Below is a small trained network, with its code and all its weights. Each question gives an input and a class and asks what happens when units are switched off, that is, made to give their printed mean instead of their output.

import numpy as np


def w(rows, s, z=0):
    codes = np.array(rows[::2]) - 128.0
    scale = np.full(codes.shape[1], s)
    scale[-1] = z or s
    return codes * scale


def norm(h):
    return h / np.sqrt((h * h).mean(-1, keepdims=True) + 1e-5)


def f(y):
    return y / 2 * (1 + np.tanh(0.7978845608 * (y + 0.044715 * y**3)))


def log_softmax(a):
    a = a - a.max(-1, keepdims=True)
    return a - np.log(np.exp(a).sum(-1, keepdims=True))


def net(x, mask):
    res = np.array(x, float).reshape(1, 4) / 4 @ E
    u = 0
    for l in range(2):
        y = f(norm(res) @ A[l][:, :-1].T + A[l][:, -1])
        res = res + np.where(mask[u : u + 4], y, B[l][:, -1]) @ B[l][:, :-1]
        u += 4
    return log_softmax(norm(res)[-1] @ U[:, :-1].T + U[:, -1])


A, B = {}, {}
E = w([
[117,32,180,142,190,167,200,77,213,97],'x0',
[183,156,212,215,63,154,183,174,104,144],'x1',
[140,131,119,123,124,142,135,128,134,128],'x2',
[61,152,116,139,110,254,205,79,77,165],'x3',
],0.0075)
A[0] = w([
[194,211,93,191,134,105,146,169,112,178,3],'0.n1',
[114,126,115,2,234,115,172,61,147,13,24],'0.n2',
[97,183,60,78,128,13,85,83,151,101,79],'0.n3',
[74,146,39,48,136,109,142,115,49,157,115],'0.n4',
],0.0057,0.0021)
B[0] = w([
[85,168,159,113,126,76,80,142,134,184,213],'0.n1',
[53,114,165,110,53,41,102,89,151,164,239],'0.n2',
[254,151,144,141,169,168,142,70,71,168,252],'0.n3',
[120,98,19,124,179,221,100,243,187,36,216],'0.n4',
],0.0094,0.0037)
A[1] = w([
[102,150,111,74,72,31,61,195,156,144,3],'1.n1',
[133,139,68,187,169,176,183,128,95,97,57],'1.n2',
[163,129,182,161,98,133,102,175,217,3,54],'1.n3',
[38,157,70,163,40,164,93,115,118,182,37],'1.n4',
],0.0067,0.0021)
B[1] = w([
[174,118,148,132,113,56,185,115,121,206,254],'1.n1',
[175,123,190,49,145,31,134,134,116,130,167],'1.n2',
[99,122,92,164,112,144,121,215,152,81,191],'1.n3',
[5,153,117,164,135,157,98,112,94,50,197],'1.n4',
],0.012,0.0036)
U = w([
[240,162,47,104,197,123,60,105,87,174,55],'0',
[148,65,170,83,141,44,113,97,190,136,251],'1',
[98,146,42,36,170,180,93,207,115,48,118],'2',
[23,97,114,85,145,185,162,60,161,118,130],'3',
[177,188,162,181,95,69,142,196,106,211,182],'4',
[133,92,140,223,105,149,164,238,183,55,70],'5',
[50,219,157,182,101,172,134,153,20,103,92],'6',
[157,110,235,146,132,162,252,120,113,145,99],'7',
],0.014,0.0024)

Each question gives the input, the list of numbers given to net, and the class t.
The units are the neurons (one row each of A and B). Each row of codes is followed by its name. A weight is (code - 128) times the scale printed after its matrix; where a second scale follows, it is the last column's (A, B and U).
mask holds one flag per neuron, layer by layer. A switched-off neuron (its flag False) gives its mean, the last column of its row in B, instead of its output. The means were averaged over made-up inputs and are rounded, as every weight is.
A unit's drop is (log p(t) with every unit on - log p(t) with that unit switched off) / (log p(t) with every unit on - log p(t) with every unit switched off).
The circuit of an input: a set's keep is (log p(t) with only the set's units on - log p(t) with every unit switched off) / (log p(t) with every unit on - log p(t) with every unit switched off). Starting from all 8 units, units are removed one at a time, each time the one whose removal leaves the highest keep (on an exact tie, the one counted first), for as long as the keep stays at least 0.8.
circuit, biggest first: the units of the circuit, biggest drop first
k most important neurons: the k neurons with the biggest drops, biggest first
top k neurons in layer l: the k neurons of layer l with the biggest drops, biggest first
drop when u is switched off: that unit's drop, to one decimal
input [2,3,8,-7], class 5: circuit, biggest first => [1.n3]
input [-5,1,-4,1], class 6: 2 most important neurons => [1.n4 0.n1]
input [2,3,-5,-1], class 5: 2 most important neurons => [0.n3 1.n3]
input [2,5,-8,-7], class 5: 2 most important neurons => [1.n3 0.n2]
input [-8,-1,-5,-3], class 0: 3 most important neurons => [0.n3 0.n2 0.n4]
input [0,-4,2,2], class 2: 3 most important neurons => [0.n4 0.n1 0.n3]
input [0,-1,3,-1], class 0: top 2 neurons in layer 1 => [1.n1 1.n2]
input [2,7,0,-4], class 5: 2 most important neurons => [1.n3 0.n2]
input [-4,0,5,-3], class 0: 2 most important neurons => [0.n3 0.n2]
input [5,1,5,0], class 5: top 3 neurons in layer 1 => [1.n1 1.n3 1.n2]
input [3,7,-8,-8], class 5: 2 most important neurons => [1.n3 0.n2]
input [5,8,1,-1], class 5: 2 most important neurons => [1.n3 0.n3]
input [2,8,3,-3], class 5: top 2 neurons in layer 1 => [1.n3 1.n1]
input [0,-5,-3,-2], class 0: circuit, biggest first => [0.n3]
input [-8,-5,8,5], class 2: drop when 0.n4 is switched off => 0.6
input [-4,-1,2,4], class 2: drop when 0.n4 is switched off => 0.5
input [-3,0,1,4], class 2: drop when 0.n4 is switched off => 0.4
input [-5,-1,-4,2], class 2: drop when 0.n4 is switched off => 0.8
